Below is a small trained network, with its code and all its weights. Each question gives an input and a target symbol and asks what happens when units are switched off, that is, made to give their printed mean instead of their output.

import numpy as np


def w(rows, s, z=0):
    codes = np.array(rows[::2]) - 128.0
    scale = np.full(codes.shape[1], s)
    scale[-1] = z or s
    return codes * scale


def norm(h):
    return h / np.sqrt((h * h).mean(-1, keepdims=True) + 1e-5)


def f(y):
    return y / 2 * (1 + np.tanh(0.7978845608 * (y + 0.044715 * y**3)))


def softmax(a):
    e = np.exp(a - a.max(-1, keepdims=True))
    return e / e.sum(-1, keepdims=True)


def log_softmax(a):
    a = a - a.max(-1, keepdims=True)
    return a - np.log(np.exp(a).sum(-1, keepdims=True))


def net(x, mask):
    ids = ['ΓΔΣαεζθλμξτφψ'.index(c) for c in x.split()]
    T = len(ids)
    res = E[ids] + P[:T]
    u = 0
    for l in range(2):
        r = norm(res)
        for j in range(3):
            rows = slice(3 * j, 3 * j + 3)
            q, k, v = (r @ M[l][rows].T for M in (Q, K, V))
            z = softmax(np.where(np.tri(T) > 0, q @ k.T / 3**0.5, -1e9)) @ v
            o = O[l][rows]
            res = res + np.where(mask[u + j], z, o[:, -1]) @ o[:, :-1]
        u += 3
        y = f(norm(res) @ A[l][:, :-1].T + A[l][:, -1])
        res = res + np.where(mask[u : u + 8], y, B[l][:, -1]) @ B[l][:, :-1]
        u += 8
    return log_softmax(norm(res)[-1] @ U[:, :-1].T + U[:, -1])


Q, K, V, O, A, B = {}, {}, {}, {}, {}, {}
E = w([
[108,154,89,234,118,255],'Γ',
[155,68,90,129,63,205],'Δ',
[149,188,105,175,246,155],'Σ',
[123,154,138,121,161,82],'α',
[219,168,71,248,135,133],'ε',
[127,26,23,126,147,133],'ζ',
[106,25,230,114,149,189],'θ',
[15,110,93,56,177,195],'λ',
[136,28,238,189,60,8],'μ',
[240,56,137,20,165,151],'ξ',
[187,123,53,97,245,71],'τ',
[123,49,179,253,168,143],'φ',
[176,41,135,184,107,57],'ψ',
],0.0079)
P = w([
[101,255,172,148,83,118],'0',
[106,90,173,150,220,176],'1',
[108,83,175,144,208,155],'2',
[115,78,177,150,200,141],'3',
[115,75,164,145,194,121],'4',
[106,81,152,144,188,109],'5',
[111,82,149,154,180,99],'6',
[118,81,152,149,179,101],'7',
[106,85,146,153,174,92],'8',
[114,78,147,153,180,97],'9',
[112,76,143,156,174,93],'10',
],0.0051)
Q[0] = w([
[121,7,129,227,223,119],'0.h0',
[98,45,112,153,144,146],'0.h0',
[135,172,126,84,102,80],'0.h0',
[83,161,165,176,203,59],'0.h1',
[146,69,139,179,101,133],'0.h1',
[173,166,159,37,8,161],'0.h1',
[194,53,164,242,87,203],'0.h2',
[255,220,60,163,177,122],'0.h2',
[193,46,113,129,94,182],'0.h2',
],0.0084)
K[0] = w([
[54,175,105,79,40,118],'0.h0',
[114,185,102,112,84,109],'0.h0',
[161,113,182,163,169,149],'0.h0',
[74,213,142,165,143,94],'0.h1',
[142,122,91,142,94,137],'0.h1',
[129,83,119,63,151,255],'0.h1',
[191,98,146,213,16,194],'0.h2',
[218,160,78,178,211,107],'0.h2',
[191,49,167,128,75,172],'0.h2',
],0.0086)
V[0] = w([
[176,53,3,150,159,118],'0.h0',
[189,188,93,128,15,92],'0.h0',
[239,119,178,126,183,82],'0.h0',
[172,68,89,149,181,206],'0.h1',
[47,79,166,43,140,95],'0.h1',
[187,122,135,73,68,168],'0.h1',
[136,47,96,95,83,172],'0.h2',
[230,72,153,218,144,186],'0.h2',
[77,138,49,135,119,121],'0.h2',
],0.0049)
O[0] = w([
[47,85,155,117,225,171,101],'0.h0',
[232,105,169,131,180,126,118],'0.h0',
[160,139,146,216,95,219,114],'0.h0',
[172,179,56,131,119,156,157],'0.h1',
[190,104,156,100,65,156,86],'0.h1',
[153,101,118,175,154,97,69],'0.h1',
[160,23,40,167,119,189,149],'0.h2',
[3,120,47,124,146,85,253],'0.h2',
[205,85,181,96,137,159,99],'0.h2',
],0.0049,0.0048)
A[0] = w([
[130,140,126,2,126,241,30],'0.n0',
[50,109,145,145,173,150,212],'0.n1',
[169,70,151,28,135,161,89],'0.n2',
[108,94,154,64,74,61,140],'0.n3',
[171,96,148,78,166,78,161],'0.n4',
[122,233,156,108,179,137,153],'0.n5',
[151,70,176,138,108,139,254],'0.n6',
[85,148,193,125,55,88,34],'0.n7',
],0.0071,0.0022)
B[0] = w([
[117,230,89,171,53,11,136],'0.n0',
[76,108,157,79,44,73,253],'0.n1',
[94,128,73,82,97,67,138],'0.n2',
[175,141,65,105,28,149,146],'0.n3',
[135,86,120,155,12,70,161],'0.n4',
[147,2,108,30,93,155,177],'0.n5',
[102,134,53,92,148,114,169],'0.n6',
[159,88,119,180,136,235,130],'0.n7',
],0.005,0.0049)
Q[1] = w([
[127,153,71,93,141,116],'1.h0',
[97,82,77,118,25,135],'1.h0',
[46,111,116,174,127,106],'1.h0',
[228,174,213,157,123,180],'1.h1',
[115,106,67,123,120,69],'1.h1',
[216,153,151,129,119,184],'1.h1',
[147,128,75,2,66,149],'1.h2',
[59,83,80,135,145,55],'1.h2',
[100,135,68,117,167,142],'1.h2',
],0.0084)
K[1] = w([
[187,129,136,142,95,67],'1.h0',
[228,210,234,161,95,99],'1.h0',
[196,99,176,80,60,173],'1.h0',
[68,2,97,112,161,71],'1.h1',
[131,209,169,148,75,103],'1.h1',
[81,40,42,183,115,115],'1.h1',
[169,94,206,68,92,98],'1.h2',
[99,237,155,223,107,63],'1.h2',
[162,158,139,151,168,60],'1.h2',
],0.0068)
V[1] = w([
[128,180,5,190,85,181],'1.h0',
[163,49,69,49,149,116],'1.h0',
[163,145,151,189,138,69],'1.h0',
[254,183,200,52,150,73],'1.h1',
[194,82,160,189,147,54],'1.h1',
[187,52,112,130,89,192],'1.h1',
[159,36,215,161,67,197],'1.h2',
[111,124,197,150,15,204],'1.h2',
[185,147,98,147,174,165],'1.h2',
],0.0048)
O[1] = w([
[145,123,2,151,158,148,37],'1.h0',
[178,101,157,43,157,140,235],'1.h0',
[138,187,165,192,146,73,129],'1.h0',
[71,71,83,78,91,38,114],'1.h1',
[80,99,98,162,189,101,137],'1.h1',
[185,39,138,141,117,159,83],'1.h1',
[116,24,169,121,106,131,40],'1.h2',
[110,84,113,147,89,151,8],'1.h2',
[94,108,109,78,159,105,1],'1.h2',
],0.0058,0.0014)
A[1] = w([
[86,197,76,96,187,170,186],'1.n0',
[183,96,54,142,109,81,149],'1.n1',
[135,171,134,189,124,238,65],'1.n2',
[138,147,254,102,74,49,251],'1.n3',
[196,147,171,23,171,139,72],'1.n4',
[37,124,169,144,53,167,76],'1.n5',
[123,42,103,85,104,209,134],'1.n6',
[113,154,192,189,107,201,125],'1.n7',
],0.0057,0.0021)
B[1] = w([
[200,119,145,82,108,212,202],'1.n0',
[155,188,167,186,90,87,211],'1.n1',
[203,69,163,114,176,101,135],'1.n2',
[201,194,224,180,194,132,251],'1.n3',
[69,66,97,141,82,158,145],'1.n4',
[99,122,105,147,67,254,188],'1.n5',
[189,101,180,83,160,163,214],'1.n6',
[134,87,141,107,122,128,133],'1.n7',
],0.005,0.0028)
U = w([
[183,77,45,158,95,207,83],'Γ',
[114,36,33,111,175,136,205],'Δ',
[222,197,230,103,123,171,171],'Σ',
[99,54,223,71,66,132,169],'α',
[66,248,72,167,253,95,89],'ε',
[144,142,59,66,50,81,50],'ζ',
[87,181,141,182,111,248,122],'θ',
[32,201,128,61,38,106,177],'λ',
[125,94,170,202,82,47,211],'μ',
[228,116,129,78,223,58,109],'ξ',
[109,143,185,30,227,146,73],'τ',
[118,85,205,235,75,106,2],'φ',
[54,107,171,254,207,109,99],'ψ',
],0.0087,0.0041)

Each question gives the input, a string of symbols that net reads in full, and the target symbol t.
The units are the heads (3 rows each of Q, K, V and O) and the neurons (one row each of A and B). Each row of codes is followed by its name. A weight is (code - 128) times the scale printed after its matrix; where a second scale follows, it is the last column's (O, A, B and U).
mask holds one flag per unit, layer by layer, with each layer's heads first. A switched-off unit (its flag False) gives its mean, the last column of its rows in O or B, instead of its output. The means were averaged over made-up inputs and are rounded, as every weight is.
A unit's drop is (log p(t) with every unit on - log p(t) with that unit switched off) / (log p(t) with every unit on - log p(t) with every unit switched off).
The circuit of an input: a set's keep is (log p(t) with only the set's units on - log p(t) with every unit switched off) / (log p(t) with every unit on - log p(t) with every unit switched off). Starting from the 12 units with the biggest drops (on a tie, the unit counted first), units are removed one at a time, each time the one whose removal leaves the highest keep (on an exact tie, the one counted first), for as long as the keep stays at least 0.8.
units of the circuit, in order: the units of the circuit, biggest drop first
most important unit: the unit with the biggest drop
k most important neurons: the k neurons with the biggest drops, biggest first
top k neurons in layer l: the k neurons of layer l with the biggest drops, biggest first
drop of u: that unit's drop, to one decimal
input Σ ψ Γ Γ ψ, target λ: units of the circuit, in order	(0.h2, 1.h1)
input ε μ θ Δ ψ, target ε: units of the circuit, in order	(0.h1, 1.h2, 1.h1)
input ψ α Σ ξ ε ψ τ ψ τ ψ, target ψ: most important unit	0.h0
input φ Σ Σ ψ ξ, target λ: units of the circuit, in order	(0.n0, 0.h0)
input Σ Δ ε φ Σ φ θ Δ α λ λ, target λ: units of the circuit, in order	(0.h2, 0.n0)
input ψ ψ θ, target ψ: top 2 neurons in layer 0	(0.n5, 0.n6)
input ε ψ θ Σ ζ φ, target ε: units of the circuit, in order	(0.h1, 1.h2)
input ε Σ φ ψ, target ε: units of the circuit, in order	(0.h1, 1.h2)
input Γ ζ φ Γ Σ θ Δ α θ α, target α: units of the circuit, in order	(0.n5, 0.h2)
input ε φ Δ τ Γ Γ λ τ, target ε: units of the circuit, in order	(0.h1, 1.h1)
input ξ Δ Γ Γ Δ λ θ ψ Δ Δ Γ, target Δ: units of the circuit, in order	(0.h0, 0.h2, 1.h1)
input Σ Σ ε Γ Δ φ λ θ Δ Σ, target λ: units of the circuit, in order	(0.h2, 1.h1, 0.n5)
input Γ ε Γ α, target Σ: 2 most important neurons	(1.n3, 0.n5)
input φ φ ξ ψ φ Γ Σ μ θ, target θ: units of the circuit, in order	(1.h1, 1.n5, 0.h0)
input φ α λ τ λ, target λ: most important unit	0.n0
input Γ τ ψ, target Σ: 2 most important neurons	(0.n5, 1.n3)
input ψ τ α α α τ ψ ε, target ψ: units of the circuit, in order	(0.h0, 0.h1, 1.h1)
input τ ζ Δ λ Γ λ ψ φ θ ξ, target ζ: units of the circuit, in order	(0.n0, 0.n2)
input θ λ ξ ξ ψ α μ μ ζ, target Γ: top 2 neurons in layer 0	(0.n5, 0.n7)
input Δ Σ λ τ α ψ, target ξ: units of the circuit, in order	(0.h0)
input Σ μ ψ Γ ζ λ Γ, target λ: units of the circuit, in order	(0.h2, 1.h1)
input ψ Δ Δ φ Γ τ Δ φ ψ Γ θ, target Δ: top 2 neurons in layer 1	(1.n3, 1.n1)
input τ φ Γ Δ ξ ξ μ α ζ, target α: 2 most important neurons	(0.n5, 1.n6)
input φ ψ λ ψ Σ ξ, target λ: 2 most important neurons	(0.n0, 0.n2)
input Γ ε θ θ ε λ ψ θ ψ θ θ, target Σ: 2 most important neurons	(0.n5, 1.n3)
input Δ Δ ψ μ Δ φ Σ, target ξ: drop of 0.n1	0.0
input θ τ Δ τ ξ θ ψ Δ ψ φ, target Δ: top neuron in layer 1	(1.n3)
input Σ θ Σ λ φ, target λ: drop of 0.h0	0.2
input ζ φ ζ θ, target τ: drop of 1.h1	0.2
